Below are the code and all the weights of a small trained network. Each question names an input and a class and asks about switching units off, where a switched-off unit gives its printed mean instead of its output.

import numpy as np


def w(rows, s, z=0):
    codes = np.array(rows[::2]) - 128.0
    scale = np.full(codes.shape[1], s)
    scale[-1] = z or s
    return codes * scale


def f(y):
    return np.maximum(y, 0)


def log_softmax(a):
    a = a - a.max(-1, keepdims=True)
    return a - np.log(np.exp(a).sum(-1, keepdims=True))


def net(x, mask):
    res = np.array(x, float).reshape(1, 4) / 4 @ E
    y = f(res @ A[0][:, :-1].T + A[0][:, -1])
    res = res + np.where(mask, y, B[0][:, -1]) @ B[0][:, :-1]
    return log_softmax(res[-1] @ U[:, :-1].T + U[:, -1])


A, B = {}, {}
E = w([
[161,171,68,112,252,91,102,183,171,98],'x0',
[97,136,141,36,95,143,64,93,152,30],'x1',
[209,14,208,139,131,100,100,161,117,92],'x2',
[131,104,116,111,134,129,129,116,135,141],'x3',
],0.014)
A[0] = w([
[123,198,104,63,155,109,96,144,149,100,123],'n1',
[77,195,35,156,119,170,188,110,123,184,254],'n2',
[91,151,143,121,84,187,183,49,97,156,206],'n3',
[72,193,73,59,101,191,86,74,162,117,174],'n4',
[151,130,63,158,236,43,172,205,121,150,145],'n5',
[83,121,148,64,58,145,101,86,119,73,176],'n6',
[133,175,94,172,131,138,191,128,133,219,216],'n7',
[184,50,218,156,104,125,117,146,105,134,205],'n8',
[156,153,101,46,166,60,40,134,227,1,57],'n9',
[56,147,83,138,59,207,188,66,101,184,235],'n10',
[205,43,201,109,149,73,112,172,131,55,133],'n11',
[108,95,164,199,66,118,203,106,82,225,241],'n12',
[112,119,166,85,41,205,90,51,101,85,137],'n13',
[120,204,45,117,166,134,138,129,154,163,188],'n14',
[207,77,143,183,136,88,169,174,93,183,172],'n15',
],0.008,0.0044)
B[0] = w([
[84,183,94,99,137,133,103,145,139,105,191],'n1',
[125,169,183,54,187,191,134,128,128,65,227],'n2',
[99,100,151,179,156,147,131,86,72,107,194],'n3',
[53,163,90,159,147,96,159,97,123,79,214],'n4',
[178,114,174,139,251,59,135,202,179,135,230],'n5',
[113,87,150,185,96,86,185,65,162,39,207],'n6',
[188,119,229,59,190,177,105,145,114,124,209],'n7',
[222,96,95,161,43,111,122,136,127,167,219],'n8',
[84,99,96,92,146,210,32,116,97,62,251],'n9',
[106,122,164,127,168,161,129,93,63,91,218],'n10',
[208,2,152,133,119,154,43,146,89,112,233],'n11',
[140,140,82,60,84,205,79,136,39,188,226],'n12',
[164,106,172,197,89,98,186,89,181,83,210],'n13',
[146,180,129,74,150,129,150,137,191,111,212],'n14',
[181,130,61,179,126,108,124,177,106,186,211],'n15',
],0.0084,0.017)
U = w([
[122,96,159,77,151,236,41,118,30,104,183],'0',
[156,176,205,74,181,128,188,155,245,142,148],'1',
[154,118,55,157,50,146,125,135,42,230,124],'2',
[162,98,91,229,186,10,104,184,168,153,30],'3',
[55,142,137,200,143,103,249,59,126,84,252],'4',
[35,194,3,83,130,143,101,118,201,107,30],'5',
[174,71,183,182,52,87,151,94,233,95,43],'6',
],0.0078,0.0018)

Each question gives the input, the list of numbers given to net, and the class t.
The units are the neurons (one row each of A and B). Each row of codes is followed by its name. A weight is (code - 128) times the scale printed after its matrix; where a second scale follows, it is the last column's (A, B and U).
mask holds one flag per neuron, in row order. A switched-off neuron (its flag False) gives its mean, the last column of its row in B, instead of its output. The means were averaged over made-up inputs and are rounded, as every weight is.
A unit's drop is (log p(t) with every unit on - log p(t) with that unit switched off) / (log p(t) with every unit on - log p(t) with every unit switched off).
most important unit: the unit with the biggest drop
k most important neurons: the k neurons with the biggest drops, biggest first
drop of u: that unit's drop, to one decimal
input [-2,-8,3,-4], class 2: most important unit	n12
input [1,-7,6,-5], class 3: 2 most important neurons	[n5; n9]
input [0,8,2,2], class 6: 3 most important neurons	[n13; n6; n12]
input [0,8,4,-8], class 6: 2 most important neurons	[n13; n6]
input [-5,-5,1,5], class 2: 3 most important neurons	[n9; n15; n8]
input [1,-1,3,8], class 3: 2 most important neurons	[n12; n9]
input [3,1,-8,4], class 5: 4 most important neurons	[n4; n1; n13; n11]
input [-1,-1,1,4], class 2: 2 most important neurons	[n9; n2]
input [6,0,0,4], class 1: 2 most important neurons	[n5; n12]
input [1,3,0,4], class 5: drop of n11	0.2
input [6,-4,1,8], class 3: drop of n2	0.2
input [0,7,1,1], class 6: drop of n13	0.3
input [-7,1,0,0], class 4: drop of n11	0.2
input [-2,8,1,1], class 6: most important neuron	[n13]
